Below are the code and all the weights of a small trained network. Each question names an input and a target symbol and asks about switching units off, where a switched-off unit gives its printed mean instead of its output.

import numpy as np


def w(rows, s, z=0):
    codes = np.array(rows[::2]) - 128.0
    scale = np.full(codes.shape[1], s)
    scale[-1] = z or s
    return codes * scale


def softmax(a):
    e = np.exp(a - a.max(-1, keepdims=True))
    return e / e.sum(-1, keepdims=True)


def log_softmax(a):
    a = a - a.max(-1, keepdims=True)
    return a - np.log(np.exp(a).sum(-1, keepdims=True))


def net(x, mask):
    ids = ['ΦΩβεητ'.index(c) for c in x.split()]
    T = len(ids)
    res = E[ids] + P[:T]
    u = 0
    for l in range(2):
        r = res
        for j in range(3):
            rows = slice(4 * j, 4 * j + 4)
            q, k, v = (r @ M[l][rows].T for M in (Q, K, V))
            z = softmax(np.where(np.tri(T) > 0, q @ k.T / 4**0.5, -1e9)) @ v
            o = O[l][rows]
            res = res + np.where(mask[u + j], z, o[:, -1]) @ o[:, :-1]
        u += 3
    return log_softmax(res[-1] @ U[:, :-1].T + U[:, -1])


Q, K, V, O = {}, {}, {}, {}
E = w([
[107,150,154,159],'Φ',
[76,162,196,200],'Ω',
[146,198,117,184],'β',
[136,94,36,172],'ε',
[115,252,78,98],'η',
[68,80,126,42],'τ',
],0.015)
P = w([
[12,121,99,188],'0',
[67,137,106,168],'1',
[77,136,105,154],'2',
[89,135,104,137],'3',
[101,135,100,125],'4',
[107,137,96,112],'5',
[113,138,93,100],'6',
[121,138,89,90],'7',
[125,139,85,79],'8',
[128,144,80,73],'9',
[133,145,76,66],'10',
],0.011)
Q[0] = w([
[73,128,113,157],'L0H0',
[66,106,104,121],'L0H0',
[132,122,7,132],'L0H0',
[101,96,48,153],'L0H0',
[156,100,223,92],'L0H1',
[153,108,152,152],'L0H1',
[38,69,93,87],'L0H1',
[122,212,110,114],'L0H1',
[148,147,85,120],'L0H2',
[114,163,92,118],'L0H2',
[106,70,80,129],'L0H2',
[174,119,128,131],'L0H2',
],0.017)
K[0] = w([
[160,112,164,57],'L0H0',
[149,53,144,52],'L0H0',
[133,136,64,71],'L0H0',
[154,111,71,59],'L0H0',
[72,130,245,99],'L0H1',
[98,91,207,145],'L0H1',
[121,91,87,2],'L0H1',
[130,175,83,151],'L0H1',
[135,139,113,155],'L0H2',
[162,145,83,135],'L0H2',
[123,75,113,137],'L0H2',
[99,144,168,130],'L0H2',
],0.014)
V[0] = w([
[81,132,75,99],'L0H0',
[143,127,156,91],'L0H0',
[197,179,134,185],'L0H0',
[157,122,110,71],'L0H0',
[94,147,224,124],'L0H1',
[124,138,8,166],'L0H1',
[132,42,127,87],'L0H1',
[212,121,83,115],'L0H1',
[157,135,104,212],'L0H2',
[175,92,82,157],'L0H2',
[144,38,121,142],'L0H2',
[100,156,174,131],'L0H2',
],0.013)
O[0] = w([
[145,141,181,168,217],'L0H0',
[83,154,65,148,120],'L0H0',
[133,117,151,50,7],'L0H0',
[73,192,88,149,137],'L0H0',
[180,136,29,121,83],'L0H1',
[117,121,247,150,212],'L0H1',
[47,75,97,172,146],'L0H1',
[72,107,198,70,96],'L0H1',
[83,107,55,141,134],'L0H2',
[61,149,91,55,126],'L0H2',
[98,124,80,57,123],'L0H2',
[161,70,185,157,118],'L0H2',
],0.011,0.014)
Q[1] = w([
[108,204,89,18],'L1H0',
[139,121,133,87],'L1H0',
[188,99,145,155],'L1H0',
[112,163,69,40],'L1H0',
[179,115,152,179],'L1H1',
[86,86,106,69],'L1H1',
[69,132,122,124],'L1H1',
[131,245,132,105],'L1H1',
[125,166,110,55],'L1H2',
[98,83,173,57],'L1H2',
[149,169,66,34],'L1H2',
[136,176,76,132],'L1H2',
],0.012)
K[1] = w([
[188,250,207,123],'L1H0',
[152,156,123,140],'L1H0',
[154,128,73,126],'L1H0',
[165,179,184,119],'L1H0',
[132,76,10,140],'L1H1',
[160,188,214,166],'L1H1',
[89,145,166,176],'L1H1',
[122,172,131,73],'L1H1',
[178,109,91,135],'L1H2',
[184,204,94,145],'L1H2',
[180,105,111,147],'L1H2',
[153,82,132,131],'L1H2',
],0.017)
V[1] = w([
[133,136,108,74],'L1H0',
[133,119,160,123],'L1H0',
[93,106,146,141],'L1H0',
[142,154,128,132],'L1H0',
[128,101,121,135],'L1H1',
[129,122,102,94],'L1H1',
[100,116,139,134],'L1H1',
[108,136,155,125],'L1H1',
[108,7,120,161],'L1H2',
[91,119,129,119],'L1H2',
[162,184,164,137],'L1H2',
[110,90,153,134],'L1H2',
],0.017)
O[1] = w([
[135,176,28,117,2],'L1H0',
[93,148,116,157,114],'L1H0',
[56,230,238,165,199],'L1H0',
[139,178,58,123,116],'L1H0',
[140,43,142,103,138],'L1H1',
[61,120,97,160,25],'L1H1',
[160,210,124,103,174],'L1H1',
[204,97,138,114,161],'L1H1',
[53,139,8,92,220],'L1H2',
[122,196,122,117,166],'L1H2',
[254,143,163,128,169],'L1H2',
[138,171,63,87,225],'L1H2',
],0.0082,0.022)
U = w([
[104,94,159,45,115],'Φ',
[141,138,146,152,14],'Ω',
[129,115,122,141,92],'β',
[170,143,113,31,253],'ε',
[139,106,112,145,123],'η',
[78,159,142,254,121],'τ',
],0.0089,0.013)

Each question gives the input, a string of symbols that net reads in full, and the target symbol t.
The units are the heads (4 rows each of Q, K, V and O). Each row of codes is followed by its name. A weight is (code - 128) times the scale printed after its matrix; where a second scale follows, it is the last column's (O and U).
mask holds one flag per head, layer by layer. A switched-off head (its flag False) gives its mean, the last column of its rows in O, instead of its output. The means were averaged over made-up inputs and are rounded, as every weight is.
A unit's drop is (log p(t) with every unit on - log p(t) with that unit switched off) / (log p(t) with every unit on - log p(t) with every unit switched off).
The circuit of an input: a set's keep is (log p(t) with only the set's units on - log p(t) with every unit switched off) / (log p(t) with every unit on - log p(t) with every unit switched off). Starting from all 6 units, units are removed one at a time, each time the one whose removal leaves the highest keep (on an exact tie, the one counted first), for as long as the keep stays at least 0.8.
circuit, biggest first: the units of the circuit, biggest drop first
unit that matters most: the unit with the biggest drop
heads that matter: for each layer, one digit per head in row order, 1 if its drop is at least 0.15 and else 0, layers parted by /
drop of u: that unit's drop, to one decimal
input η τ Ω ε β Ω, target ε: heads that matter => 110 / 000
input η β η, target Ω: circuit, biggest first => (L1H2; L0H1)
input Ω Φ ε Ω τ Φ, target ε: circuit, biggest first => (L0H1; L1H2)
input τ τ τ ε ε β Ω β, target ε: unit that matters most => L0H0
input τ τ ε ε Ω ε τ Φ η ε Ω, target Ω: heads that matter => 110 / 101
input τ Ω τ η ε Φ Φ, target ε: circuit, biggest first => (L1H2; L0H1)
input τ β τ ε ε Φ τ, target τ: heads that matter => 111 / 100
input τ τ ε Φ τ ε Ω η, target Ω: circuit, biggest first => (L0H1; L1H2)
input ε τ τ τ, target ε: circuit, biggest first => (L0H1; L1H1)
input ε ε τ τ τ Ω η ε ε, target Ω: heads that matter => 110 / 001
input β Ω Φ τ ε τ η τ β, target ε: heads that matter => 110 / 101
input τ ε ε β ε ε β, target Φ: circuit, biggest first => (L0H0; L0H1)
input Φ τ τ η η τ Ω Ω η Φ, target Ω: circuit, biggest first => (L0H1; L1H2; L0H0)
input Ω Ω Ω, target η: unit that matters most => L0H1
input Ω ε β β ε Φ, target Φ: circuit, biggest first => (L0H0; L0H1)
input τ τ β ε Φ τ ε ε, target ε: circuit, biggest first => (L0H2; L1H0)
input τ ε τ, target ε: heads that matter => 111 / 010
input Φ τ Ω η β, target Ω: circuit, biggest first => (L0H0; L0H1; L1H2)
input τ τ τ Ω β τ τ ε τ Ω, target ε: heads that matter => 110 / 101
input τ Ω ε η τ ε τ ε ε τ η, target τ: circuit, biggest first => (L0H2; L1H1)
input ε τ ε τ τ, target τ: heads that matter => 101 / 100
input τ Ω τ τ τ η η Ω, target Ω: heads that matter => 111 / 001
input β ε ε, target Φ: heads that matter => 101 / 000
input ε Ω Φ ε, target Φ: heads that matter => 110 / 010
input η τ τ τ ε ε η ε η ε, target Ω: drop of L1H1 => 0.1
input ε ε ε τ ε ε Ω τ τ η, target τ: drop of L0H1 => 0.2
input τ ε τ Ω τ ε β ε β ε ε, target ε: drop of L1H0 => 0.3
